Below are the code and all the weights of a small trained network. Each question names an input and a class and asks about switching units off, where a switched-off unit gives its printed mean instead of its output.

import numpy as np


def w(rows, s, z=0):
    codes = np.array(rows[::2]) - 128.0
    scale = np.full(codes.shape[1], s)
    scale[-1] = z or s
    return codes * scale


def norm(h):
    return h / np.sqrt((h * h).mean(-1, keepdims=True) + 1e-5)


def f(y):
    return y / 2 * (1 + np.tanh(0.7978845608 * (y + 0.044715 * y**3)))


def log_softmax(a):
    a = a - a.max(-1, keepdims=True)
    return a - np.log(np.exp(a).sum(-1, keepdims=True))


def net(x, mask):
    res = np.array(x, float).reshape(1, 2) / 4 @ E
    u = 0
    for l in range(2):
        y = f(norm(res) @ A[l][:, :-1].T + A[l][:, -1])
        res = res + np.where(mask[u : u + 15], y, B[l][:, -1]) @ B[l][:, :-1]
        u += 15
    return log_softmax(norm(res)[-1] @ U[:, :-1].T + U[:, -1])


A, B = {}, {}
E = w([
[131,191,144,193,76,143,79,104,136,162],'x0',
[167,159,94,180,125,79,125,253,157,157],'x1',
],0.0046)
A[0] = w([
[137,107,73,167,147,92,125,167,193,182,253],'0.n1',
[188,156,123,162,105,149,152,185,164,111,246],'0.n2',
[168,138,87,170,134,68,135,105,105,164,90],'0.n3',
[88,149,163,117,104,137,131,69,76,120,155],'0.n4',
[119,145,110,140,124,114,159,134,154,132,109],'0.n5',
[150,167,81,120,92,121,158,106,205,129,166],'0.n6',
[83,62,107,116,92,110,119,22,100,79,215],'0.n7',
[122,146,141,97,144,107,185,82,145,103,147],'0.n8',
[185,85,66,130,161,154,132,181,163,163,184],'0.n9',
[121,90,147,56,110,130,137,145,83,172,87],'0.n10',
[135,125,146,171,126,109,166,125,138,142,72],'0.n11',
[153,133,212,214,164,101,89,175,143,158,18],'0.n12',
[116,65,127,71,253,166,116,161,163,105,163],'0.n13',
[137,205,121,191,86,114,68,80,118,150,130],'0.n14',
[176,76,166,119,105,137,75,130,87,221,88],'0.n15',
],0.0033,0.00052)
B[0] = w([
[141,101,254,99,125,86,145,49,117,119,191],'0.n1',
[156,111,148,61,154,126,127,81,181,182,179],'0.n2',
[90,18,196,143,109,154,138,61,118,118,135],'0.n3',
[181,167,127,180,247,128,110,141,79,138,194],'0.n4',
[106,135,132,155,155,98,150,46,205,120,128],'0.n5',
[145,104,161,35,175,135,111,112,113,114,136],'0.n6',
[177,86,157,240,140,115,123,190,147,185,255],'0.n7',
[163,182,74,234,134,134,66,95,174,143,159],'0.n8',
[216,128,142,152,130,147,121,36,64,114,173],'0.n9',
[112,172,149,217,86,201,111,164,136,152,145],'0.n10',
[70,121,210,100,120,66,173,81,146,68,124],'0.n11',
[104,70,140,77,137,200,101,113,155,154,169],'0.n12',
[127,251,108,179,33,173,106,178,92,115,219],'0.n13',
[184,172,14,68,76,131,154,87,95,28,222],'0.n14',
[157,117,135,68,114,182,165,175,141,78,130],'0.n15',
],0.0022,0.0026)
A[1] = w([
[134,141,136,135,122,64,87,208,141,157,136],'1.n1',
[69,108,120,110,110,178,114,40,133,121,138],'1.n2',
[150,107,135,43,122,106,189,77,156,112,84],'1.n3',
[125,118,115,175,122,154,106,94,155,141,185],'1.n4',
[199,131,97,203,157,124,110,121,71,85,220],'1.n5',
[140,120,150,138,112,84,130,204,154,161,88],'1.n6',
[121,142,42,87,83,99,160,148,207,115,96],'1.n7',
[120,114,111,127,138,150,124,70,111,145,254],'1.n8',
[93,206,196,176,85,122,88,95,169,165,148],'1.n9',
[191,101,136,4,127,104,149,100,91,106,112],'1.n10',
[122,131,93,173,120,60,158,173,149,170,86],'1.n11',
[146,41,122,78,174,114,160,170,110,87,136],'1.n12',
[84,133,163,103,161,157,108,76,83,116,45],'1.n13',
[59,59,52,75,154,122,203,180,132,75,133],'1.n14',
[68,114,138,100,143,165,109,79,118,107,114],'1.n15',
],0.0043,0.0009)
B[1] = w([
[103,59,155,124,195,156,159,39,149,122,212],'1.n1',
[150,68,150,145,117,63,91,181,203,181,251],'1.n2',
[79,178,169,183,168,175,190,207,50,110,149],'1.n3',
[95,143,114,73,136,141,153,166,123,143,185],'1.n4',
[54,123,186,113,143,179,171,114,96,108,253],'1.n5',
[104,64,164,100,192,122,98,97,161,162,200],'1.n6',
[83,95,150,180,129,171,101,58,133,151,145],'1.n7',
[127,120,138,134,159,133,211,171,178,131,212],'1.n8',
[126,123,45,78,127,104,149,198,52,58,251],'1.n9',
[69,178,151,180,144,178,164,164,122,134,186],'1.n10',
[86,108,177,111,136,140,157,73,141,140,179],'1.n11',
[139,158,60,143,26,141,101,111,123,130,233],'1.n12',
[116,91,145,116,146,93,121,131,208,143,202],'1.n13',
[191,223,79,115,53,84,4,101,121,118,230],'1.n14',
[184,104,136,132,156,42,94,132,158,204,192],'1.n15',
],0.0035,0.0024)
U = w([
[160,2,193,153,213,88,117,89,225,211,172],'0',
[183,215,32,117,38,114,86,129,100,81,155],'1',
[47,173,185,180,183,230,245,183,68,90,6],'2',
],0.0085,0.0018)

Each question gives the input, the list of numbers given to net, and the class t.
The units are the neurons (one row each of A and B). Each row of codes is followed by its name. A weight is (code - 128) times the scale printed after its matrix; where a second scale follows, it is the last column's (A, B and U).
mask holds one flag per neuron, layer by layer. A switched-off neuron (its flag False) gives its mean, the last column of its row in B, instead of its output. The means were averaged over made-up inputs and are rounded, as every weight is.
A unit's drop is (log p(t) with every unit on - log p(t) with that unit switched off) / (log p(t) with every unit on - log p(t) with every unit switched off).
The circuit of an input: a set's keep is (log p(t) with only the set's units on - log p(t) with every unit switched off) / (log p(t) with every unit on - log p(t) with every unit switched off). Starting from the 12 units with the biggest drops (on a tie, the unit counted first), units are removed one at a time, each time the one whose removal leaves the highest keep (on an exact tie, the one counted first), for as long as the keep stays at least 0.8.
circuit, biggest first: the units of the circuit, biggest drop first
unit that matters most: the unit with the biggest drop
top k neurons: the k neurons with the biggest drops, biggest first
top k neurons in layer l: the k neurons of layer l with the biggest drops, biggest first
drop of u: that unit's drop, to one decimal
input [-4,0], class 1: circuit, biggest first : (1.n14)
input [4,-4], class 0: top 2 neurons in layer 1 : (1.n2; 1.n12)
input [-6,5], class 1: top 3 neurons : (1.n14; 0.n7; 1.n12)
input [3,-2], class 2: top 2 neurons in layer 1 : (1.n5; 1.n14)
input [1,-3], class 2: top 3 neurons in layer 0 : (0.n7; 0.n4; 0.n12)
input [2,-3], class 2: top 4 neurons : (0.n7; 0.n4; 1.n5; 0.n12)
input [-2,1], class 2: top 2 neurons in layer 0 : (0.n9; 0.n7)
input [-3,0], class 2: top 2 neurons in layer 0 : (0.n13; 0.n14)
input [-3,-3], class 2: top 4 neurons : (0.n7; 0.n13; 0.n8; 0.n12)
input [3,1], class 2: top 3 neurons : (0.n14; 0.n13; 1.n14)
input [5,-6], class 0: top 2 neurons in layer 1 : (1.n2; 1.n14)
input [1,3], class 2: top 2 neurons : (0.n7; 0.n1)
input [-8,5], class 1: top 2 neurons in layer 1 : (1.n14; 1.n12)
input [6,6], class 0: unit that matters most : 0.n13
input [-7,4], class 1: drop of 1.n14 : 1.4
input [-8,3], class 1: drop of 1.n14 : 0.6
input [-4,-2], class 1: drop of 1.n14 : 0.2
